Group and class of each row
[ 1.00  1.55  1.49  1.18  0.86 -1.57  0.63  2.45 -0.72 -0.80  0.43 -0.23
  0.81  1.03 -1.06 -2.74  0.70 -1.52 -1.15  1.30  0.54  0.82 -0.88  2.06
  0.10  0.92 -0.01 -1.20  0.05 -2.15 -1.51  0.26  1.41  0.49  0.20  0.25
 -1.48  1.43 -0.61  0.12 -0.26 -0.63  0.20  0.12  0.63 -0.13  3.69 -1.95
  2.49 -1.15 -0.38 -1.13 -1.46  2.81 -1.45  5.16 -0.92  0.93  1.77  0.41
  0.06 -0.13  0.21 -2.65 -0.92  0.41 -3.52 -2.22]
gl > N
[-0.03  0.73  2.45  4.49  1.86 -0.52  4.80  2.15  4.54 -0.33 -1.02 -1.26
  0.13 -0.27 -2.62 -0.76  0.16  0.79  1.92 -4.54  3.54  2.88 -0.06  0.57
  0.40 -2.49 -1.24  1.80 -1.16 -0.62 -3.63  0.85 -0.48 -0.43  3.77 -0.01
 -3.86  0.29 -1.07 -4.49  1.05  1.17 -1.68  1.36  0.55  0.87  1.81  1.98
 -0.80  6.58 -2.40  0.11  0.28  0.25 -2.57 -0.15  0.82  0.12  2.83  1.29
 -3.35 -2.73  1.28  0.44 -0.90 -0.14 -0.46 -1.70]
Qr > J
[ 0.79 -1.46  3.58  5.00  2.92  0.80  3.87  4.48 -0.93 -4.03 -0.27 -1.78
  1.41  0.04 -2.30 -2.25  0.99  1.32 -3.25 -1.01  3.52  0.22  1.08 -1.32
 -0.21 -0.08 -3.56  1.76 -0.51 -1.74 -3.12  3.69  3.49  1.40  2.59 -1.81
 -3.78  2.79  0.93 -1.13 -0.30  1.07  0.52  1.34 -2.95  4.72  3.33  2.43
 -0.39  0.57 -4.13 -1.07 -0.77  2.80 -2.63  1.24  2.60  1.27  1.58  2.19
 -1.61 -4.49 -0.71 -0.24 -2.78 -0.46 -2.86 -3.46]
gl > N
[ 1.97  1.82  1.47  2.38 -2.18 -2.28 -0.14  3.75  1.74 -1.55 -1.73  1.39
 -1.60  0.37 -2.35 -1.13 -0.17 -0.43 -1.08 -1.59 -0.61  0.12  1.00  1.07
 -0.35  0.50 -1.81 -1.61 -0.55 -0.69 -0.61 -0.53  2.43  1.93  2.77  0.48
 -3.09  1.66 -0.47 -0.28 -1.45 -0.48 -0.10  2.67 -0.47 -1.13  5.40  1.41
 -0.53  1.03 -0.56 -2.42 -1.85  1.76 -1.69 -0.27  0.56  0.05  1.38 -0.06
 -2.00 -1.65 -0.37 -0.71  0.96 -0.54 -0.43 -3.05]
Qr > D
[ 0.71  1.59  1.57  4.24  5.03  0.93  2.43  1.43  3.43 -2.49  0.03 -3.11
  0.15 -3.54 -1.21  0.56  0.30  0.72  0.05 -3.62  3.82  1.31  0.13 -0.50
 -0.34 -3.97 -5.62  4.70 -1.79  0.48 -2.75  2.94 -0.39 -0.72  3.46 -0.49
 -2.78  1.36 -1.21 -1.81  1.17  2.55 -0.83  2.10  0.31  1.40 -3.82  4.73
 -3.85  7.53 -3.65 -0.62  1.06 -2.04  0.53 -2.25  1.23  0.65  2.50  2.42
 -1.65 -6.36 -1.06 -0.40 -0.70 -0.02 -0.61 -1.86]
Qr > J
[ 2.01 -0.25  0.27  1.91  0.90 -2.66  0.70  2.76  3.32 -0.36 -0.99 -1.76
 -1.14 -1.24 -2.31  0.83 -0.99  0.26  1.16 -3.41  2.19  0.25  0.86  0.94
 -1.13 -2.17 -4.46  2.83 -1.87  0.64 -2.86  1.80  2.23  0.91  3.30  0.72
 -1.07  1.23 -1.19 -1.82  4.64  1.88 -1.47  2.43  0.13 -1.04 -2.13  5.55
 -3.27  5.41 -2.36 -1.14  1.21 -0.91  0.44 -1.45  0.96  1.24  2.06  3.12
 -1.47 -4.68 -0.66 -0.63 -0.60 -2.49  1.19 -0.79]
Qr > J
[ 2.01  1.18  2.30  0.19 -0.52 -0.94  1.51  3.88  0.77  0.25 -0.03  0.05
 -1.63 -1.26 -2.18 -1.69  2.90  2.43  0.43 -0.43  1.09 -0.39  0.59  0.71
 -0.49 -0.46 -3.19 -0.92  1.06 -1.98 -2.10  0.12  2.46  0.02  3.16  0.09
 -0.12  3.33 -0.97 -0.89 -1.38  1.79  1.01  1.09  1.10 -0.96  3.26  1.56
 -1.23  2.23 -0.15 -3.18 -0.21  3.06 -1.85  0.40  0.79  2.38  1.30 -3.00
 -2.73 -1.99 -0.77 -0.11 -0.24 -0.50  0.25 -1.30]
Qr > J
[-0.15  0.73  3.75  3.60  3.32 -0.36  2.72  1.65  1.41 -1.18 -0.50 -1.04
  0.19 -1.02 -1.39 -1.03  1.70 -0.53 -1.16  1.25  1.46  1.78 -1.73  0.33
  0.47 -0.93 -0.69 -0.97 -1.99 -0.92 -2.10  0.64  0.56 -1.86  1.63 -1.68
 -2.41  1.05 -1.66 -1.54 -1.23 -0.66  0.17 -0.80  0.15  1.02  4.01 -0.52
  0.47  2.82 -1.55 -1.24 -2.96  1.63 -1.87 -1.08 -1.34  2.06  1.41  0.43
 -0.77 -1.30  0.59 -2.22  0.20  1.54 -2.35 -2.67]
gl > N
[ 0.98  0.88 -0.79 -0.99 -2.65 -2.77 -2.22 -0.92  2.91 -0.54 -0.04 -0.12
 -1.90  2.28  0.52  3.43 -1.65  0.96 -0.85 -3.54  0.75  1.97  1.93  0.54
 -1.11 -2.07 -1.91  2.11 -1.91  1.55 -0.98  0.13  2.26  2.37  2.26  0.29
 -0.09 -0.97 -0.22  0.35  0.18  0.81 -2.10  1.76  2.43 -2.23 -0.36  0.97
  0.62  2.79 -0.84 -1.05  0.22 -0.31  1.64 -1.53  0.07 -1.75  2.05  1.13
 -0.19 -2.33  1.62  0.34 -0.07  0.59 -0.87  0.77]
Qr > D
[ 0.01  0.96 -0.44 -0.44  0.06 -0.45  1.00  0.70  1.07 -0.11 -0.28 -2.70
 -1.65  0.33 -1.18  0.05 -0.86  0.40  0.11 -2.29  1.14  0.17  0.17 -0.22
 -2.15 -1.54 -2.21  0.88 -0.03  0.65 -1.99  0.41  0.81  1.18  2.88 -0.29
 -1.90  0.72 -0.61 -0.77  0.91  0.96 -1.40  2.46  0.61  0.40 -0.43  1.46
  1.29  1.65 -0.93 -0.26  1.20 -0.44 -1.11 -0.66  0.51 -0.32  1.63  0.93
 -0.52 -2.14 -0.05  0.74 -0.01  0.26  0.05 -0.58]
Qr > D
[ 0.69 -0.25 -2.04  1.57  0.63 -0.68  0.58 -1.89  2.08 -2.01  0.67 -1.35
 -0.05  0.42 -0.74  2.13 -2.19  0.09  0.88 -3.34  0.23 -0.25  0.60 -0.68
 -1.50 -2.78 -1.20  3.09 -1.67  2.15 -0.97  1.26  1.67  0.46  2.18  0.59
 -0.73 -1.03 -0.37 -0.62 -0.04  1.31 -1.97  1.06 -1.40  0.07 -1.39  3.83
 -3.68  4.58 -1.65 -0.51  0.30 -2.58  1.78 -2.51  2.10 -1.12  1.98  1.89
  0.33 -2.40 -0.90  1.25  0.40  0.70  0.82  2.75]
Qr > D
[-0.48  1.32  2.80  3.95  4.24 -0.04  2.68  2.29  3.28 -2.63  0.07  0.16
  0.37 -2.82 -2.21 -0.21  1.56  0.27  2.21 -0.97  3.42  1.29 -0.38 -0.60
  0.22 -4.34 -3.56  2.04 -1.38 -1.66 -1.62  2.06  0.77 -0.95  2.35 -1.84
 -1.71  0.39 -2.45 -2.76  0.34  1.66  0.37  0.57  2.06 -0.19 -1.36  3.34
 -2.76  4.89 -2.71 -1.16 -0.84  1.43 -2.18 -1.34  0.11  1.40  2.03  1.80
 -1.67 -3.93 -1.68 -0.56 -1.04 -1.09 -1.20 -1.76]
Qr > J
[ 1.23  2.12  0.13  1.91 -1.80 -1.21  1.52  1.82  2.87 -2.09 -0.44 -1.52
 -0.09  1.54 -1.91  1.40 -3.91  2.38  0.76 -2.42  1.06 -0.64  1.31 -0.44
 -1.52 -1.38 -2.55  1.73 -2.07  0.86 -7.71 -1.03  2.79  0.87  4.11  0.92
 -2.35  1.40  0.01 -1.73  0.15  0.71 -0.10  2.30 -0.60 -1.57  2.59  1.33
 -2.23  5.41 -0.96 -1.81  0.03  3.95 -1.78  3.79  1.57 -0.62  2.51  1.01
 -1.33 -3.11 -0.12 -0.38 -1.17 -0.08 -0.88 -1.50]
Qr > J
[-0.51  0.01  0.83  1.02  0.00  0.14 -0.07 -0.28  0.88  0.76  0.04 -0.02
  0.63  0.36  0.80  0.91  0.17  0.12 -0.91 -0.32  1.04  1.04 -1.07 -0.28
  0.36  0.41 -0.55 -0.41 -1.35  1.28 -0.11  8.02 -0.86 -0.01  0.18 -0.04
 -0.92  0.12  0.35  0.62 -0.19  0.38 -1.97  2.24  1.42  0.45 -0.60  0.12
  1.65 -0.88 -0.79 -0.50 -0.04  0.22  0.53 -0.09 -1.13  0.23 -0.02 -0.45
 -0.17 -0.40  0.49 -2.09 -0.07  0.13 -1.17 -1.18]
gl > L
[-0.22 -3.34  0.16  2.09  1.96 -0.48  2.27  3.99  3.48  0.61 -0.90  0.03
 -1.49  0.22 -0.11 -1.01  0.83  0.63  0.54 -2.67  4.38  1.24  0.05  0.57
  0.03 -2.38 -3.43  3.05 -1.48  0.23 -3.47  1.10  0.09  0.21  3.81  2.22
 -0.96  2.11  0.66 -1.98  1.27  1.22 -0.75  1.83  3.78  1.46 -2.16  2.97
 -2.56  4.57 -0.40 -1.07  0.81  0.86 -2.16 -0.61  0.24  0.64  0.80  1.74
 -2.61 -2.97  0.93  0.82 -1.46  0.07  1.31 -1.43]
Qr > J
[ 2.11  0.87  1.15  0.91 -1.25  2.00  1.26  2.65 -3.43 -0.17 -0.17  0.35
  1.15  5.42 -0.77 -1.08 -2.63  1.46 -3.00  0.77  0.14 -3.61 -0.06 -0.46
  0.05  3.20 -1.06 -1.72 -0.33  1.02 -1.11 -2.45  2.99  2.18 -1.53  0.73
 -0.95  3.74  2.73  1.88  0.47 -0.65 -1.05 -1.48  0.70 -1.15  1.53 -3.50
 -0.05 -4.67  1.21  0.81 -0.84  2.45 -2.69  1.79 -1.11 -0.36  0.22  1.77
  2.02  0.69 -0.14  0.05 -2.80  2.15 -1.73 -2.00]
gl > L
[ 2.11  1.55  2.77  3.73  2.50 -0.56  1.04  3.51  0.82 -5.16 -0.05 -2.33
  1.03 -2.16 -1.62  0.26  2.91  1.03 -1.85  1.10  1.24 -0.22 -0.07 -0.73
 -2.08 -1.72 -4.21  0.98 -1.35 -1.23 -1.22  0.70  4.72 -0.32  2.83 -3.44
 -2.87  2.40 -1.95  1.57 -0.83  2.21 -0.74 -0.39  2.40 -0.18  1.71  6.04
 -2.08  1.28 -3.57 -2.94 -3.49  0.13  0.50 -0.50 -1.05  2.03  4.23  0.71
 -0.04 -3.53 -0.86 -1.70 -0.99 -0.92 -1.90 -3.26]
gl > N
